Questions about the table below.
1) Find the smallest entry in the first row.
2) Find the 2nd largest entry.
3) Find the entry in the bottom-left corner.
4) Find the entry just right of -1.
5) Find the fifth entry in reading order.
6) Find the smallest entry.
7) Find the entry in the bottom-right corner.
8) Find the entry in the top-right corner.
[[ 11   1  11   1  21  33  51 -23  -9  -2]
 [ 11  -1  31 -21 -21  22 -17 -17 -36  -5]
 [ 17  11   5  11  42 -10   2 -27 -29  22]
 [ 65  12   4  15 -29  22  -9   6   8   0]]
1) -23
2) 51
3) 65
4) 31
5) 21
6) -36
7) 0
8) -2

A =
6,-10,9,17,-34,5,-13,-2,15,23,32
4,-12,9,16,-35,5,-12,-2,12,23,33
3,19,-3,-9,39,3,18,8,-9,-19,-26
19,3,-5,-6,10,6,13,-29,-4,25,40
3,19,-2,-10,40,3,18,9,-6,-15,-26
2,19,-5,-10,40,4,17,8,-8,-18,-26
28,-6,17,4,-30,-23,-11,6,13,-6,-12
-12,4,13,9,-4,1,-4,37,11,-20,-32
1,19,-4,-10,39,5,17,8,-9,-16,-28
-14,3,12,9,-4,1,-4,37,13,-18,-32
28,-7,18,7,-31,-24,-12,8,13,-7,-12
20,3,-7,-3,11,7,13,-30,-6,26,41
-35,-4,4,23,-4,29,-5,27,14,12,12
Give the entry directly below -24.
7
The entry directly below -16: -18
Give the entry in the top-right corner.
32
Give the 1st entry, reading row by row.
6
The smallest entry in the last row -> -35
Give the entry just left of -15.
-6
The 4th-last entry, reading row by row is 27
Give the entry directly above -15.
25
The bottom entry of the column that holds the largest entry is 12
Give the 2nd entry on the main diagonal.
-12
The third entry from the end, reading row by row -> 14
The fourth entry in reading order is 17
The 5th entry, reading row by row: -34
The entry just left of -13 -> 5
Give the entry just right of the centre entry.
-11
The entry just left of the largest entry is 26
The largest entry is 41
Give the 3rd entry on the diagonal from the top-right corner.
-9
Give the fifth entry from the end, reading row by row.
-5
Give the second entry on the diagonal from the top-right corner.
23
Give the entry directly below -11.
-4
Give the largest entry in the last row.
29
Give the first entry in the row that holds the largest entry.
20
Give the entry just left of 29.
-4

M =
[[  1 -15  10   0]
 [ 17  17  -8   1]
 [  4  -6 -71  -1]
 [ 14   3  54  -1]
 [ -5  18 -26  -1]]
Counting starts at 0.
The bottom entry of the column that holds the largest entry: -26
Give the entry in the top-right corner.
A: 0
Give the entry at row 2, column 0.
A: 4
The entry in row 2 and column 2: -71
The entry at row 0, column 1: -15
Give the entry at row 2, column 1.
A: -6
Give the entry at row 1, column 0.
A: 17
Give the bottom-right entry.
A: -1
The entry at row 0, column 0 is 1
Give the top entry of the column that holds the smallest entry.
A: 10
